Here is a tiny trained network, its code and every weight. The questions are about switching its units off for an input and a class, where a switched-off unit gives its printed mean instead of its output.

import numpy as np


def w(rows, s, z=0):
    codes = np.array(rows[::2]) - 128.0
    scale = np.full(codes.shape[1], s)
    scale[-1] = z or s
    return codes * scale


def norm(h):
    return h / np.sqrt((h * h).mean(-1, keepdims=True) + 1e-5)


def f(y):
    return y / 2 * (1 + np.tanh(0.7978845608 * (y + 0.044715 * y**3)))


def log_softmax(a):
    a = a - a.max(-1, keepdims=True)
    return a - np.log(np.exp(a).sum(-1, keepdims=True))


def net(x, mask):
    res = np.array(x, float).reshape(1, 6) / 4 @ E
    u = 0
    for l in range(2):
        y = f(norm(res) @ A[l][:, :-1].T + A[l][:, -1])
        res = res + np.where(mask[u : u + 12], y, B[l][:, -1]) @ B[l][:, :-1]
        u += 12
    return log_softmax(norm(res)[-1] @ U[:, :-1].T + U[:, -1])


A, B = {}, {}
E = w([
[170,48,124,247,116,173],'x0',
[9,76,212,194,83,108],'x1',
[147,48,233,167,74,224],'x2',
[174,64,153,115,136,68],'x3',
[130,139,140,149,241,129],'x4',
[182,155,145,201,80,169],'x5',
],0.0015)
A[0] = w([
[168,131,95,123,125,188,48],'L0N1',
[193,32,133,75,151,101,97],'L0N2',
[172,224,131,29,125,148,74],'L0N3',
[106,135,206,75,71,68,9],'L0N4',
[206,217,149,24,137,130,3],'L0N5',
[114,101,147,158,126,129,145],'L0N6',
[90,215,60,4,120,142,21],'L0N7',
[123,149,91,103,197,198,80],'L0N8',
[166,144,113,102,54,124,44],'L0N9',
[98,69,165,21,146,164,117],'L0N10',
[62,152,124,78,171,36,107],'L0N11',
[127,124,172,92,71,134,52],'L0N12',
],0.0039,0.0014)
B[0] = w([
[61,91,197,159,81,133,117],'L0N1',
[162,215,110,126,133,22,144],'L0N2',
[157,149,115,200,212,104,206],'L0N3',
[132,44,164,176,44,192,136],'L0N4',
[134,155,85,154,206,96,181],'L0N5',
[138,173,117,102,146,136,156],'L0N6',
[231,163,17,167,117,83,255],'L0N7',
[109,83,208,220,115,119,152],'L0N8',
[98,116,168,172,137,152,110],'L0N9',
[142,148,144,207,74,57,172],'L0N10',
[136,88,156,101,1,149,249],'L0N11',
[151,113,147,181,95,146,116],'L0N12',
],0.0029,0.0013)
A[1] = w([
[137,138,126,105,114,138,24],'L1N1',
[119,57,140,156,137,121,196],'L1N2',
[88,208,45,163,130,128,155],'L1N3',
[237,122,67,93,186,47,143],'L1N4',
[202,106,170,150,2,212,36],'L1N5',
[42,137,193,63,153,51,203],'L1N6',
[63,133,136,151,78,166,138],'L1N7',
[146,134,143,126,205,191,113],'L1N8',
[120,89,136,133,136,116,200],'L1N9',
[182,177,112,57,49,110,8],'L1N10',
[144,127,122,114,139,115,156],'L1N11',
[146,140,153,147,130,148,28],'L1N12',
],0.0041,0.0012)
B[1] = w([
[109,99,115,108,145,107,105],'L1N1',
[130,204,115,152,133,145,160],'L1N2',
[237,146,139,153,113,92,193],'L1N3',
[206,231,87,211,48,105,254],'L1N4',
[142,80,242,226,5,86,207],'L1N5',
[200,71,196,228,11,209,168],'L1N6',
[242,124,136,119,139,62,170],'L1N7',
[25,108,139,185,145,176,138],'L1N8',
[135,170,128,147,122,154,148],'L1N9',
[81,118,116,128,211,157,140],'L1N10',
[127,147,114,144,105,151,137],'L1N11',
[98,102,120,98,134,106,114],'L1N12',
],0.003,0.0026)
U = w([
[100,113,99,97,168,136,46],'0',
[194,203,52,127,138,93,177],'1',
[70,96,79,29,109,113,94],'2',
[72,107,110,22,185,137,2],'3',
[102,93,120,7,195,140,16],'4',
[84,101,116,22,182,139,11],'5',
[129,82,192,160,64,141,182],'6',
[77,122,142,140,211,194,125],'7',
],0.013,0.0074)

Each question gives the input, the list of numbers given to net, and the class t.
The units are the neurons (one row each of A and B). Each row of codes is followed by its name. A weight is (code - 128) times the scale printed after its matrix; where a second scale follows, it is the last column's (A, B and U).
mask holds one flag per neuron, layer by layer. A switched-off neuron (its flag False) gives its mean, the last column of its row in B, instead of its output. The means were averaged over made-up inputs and are rounded, as every weight is.
A unit's drop is (log p(t) with every unit on - log p(t) with that unit switched off) / (log p(t) with every unit on - log p(t) with every unit switched off).
The circuit of an input: a set's keep is (log p(t) with only the set's units on - log p(t) with every unit switched off) / (log p(t) with every unit on - log p(t) with every unit switched off). Starting from the 12 units with the biggest drops (on a tie, the unit counted first), units are removed one at a time, each time the one whose removal leaves the highest keep (on an exact tie, the one counted first), for as long as the keep stays at least 0.8.
units of the circuit, in order: the units of the circuit, biggest drop first
unit that matters most: the unit with the biggest drop
k most important neurons: the k neurons with the biggest drops, biggest first
top k neurons in layer l: the k neurons of layer l with the biggest drops, biggest first
drop when u is switched off: that unit's drop, to one decimal
input [7,-1,-4,-8,7,-2], class 7: units of the circuit, in order -> (L0N7; L1N4; L1N8)
input [8,0,6,-6,7,-2], class 7: unit that matters most -> L0N11
input [7,5,2,-1,6,3], class 7: top 2 neurons in layer 1 -> (L1N4; L1N6)
input [0,-8,8,1,8,4], class 7: 2 most important neurons -> (L0N7; L1N8)
input [7,2,-1,7,0,-6], class 1: units of the circuit, in order -> (L0N2; L1N5)
input [7,1,-5,-4,5,-8], class 7: units of the circuit, in order -> (L0N7; L0N8; L1N4)
input [7,3,2,-6,3,-4], class 7: units of the circuit, in order -> (L0N11; L1N5; L1N4)
input [0,-8,4,-5,1,7], class 7: top 2 neurons in layer 1 -> (L1N8; L1N4)
input [3,6,-6,0,8,-2], class 6: 2 most important neurons -> (L1N6; L0N11)
input [-3,-5,8,-7,3,8], class 7: 2 most important neurons -> (L0N11; L1N4)
input [5,-5,0,-7,7,-4], class 7: 2 most important neurons -> (L0N8; L1N8)
input [6,6,-5,0,6,4], class 7: 2 most important neurons -> (L0N7; L1N4)
input [-3,8,-6,-4,6,0], class 6: top 2 neurons in layer 1 -> (L1N6; L1N4)
input [2,-5,4,0,6,7], class 7: top neuron in layer 0 -> (L0N11)
input [-5,8,-7,-2,2,-4], class 6: 2 most important neurons -> (L1N6; L0N11)
input [-5,7,-5,0,2,-7], class 6: drop when L1N6 is switched off -> 1.4
input [-5,3,-2,2,7,-3], class 6: drop when L1N6 is switched off -> 1.3
input [-5,-5,7,0,-6,-8], class 1: drop when L1N11 is switched off -> 0.0
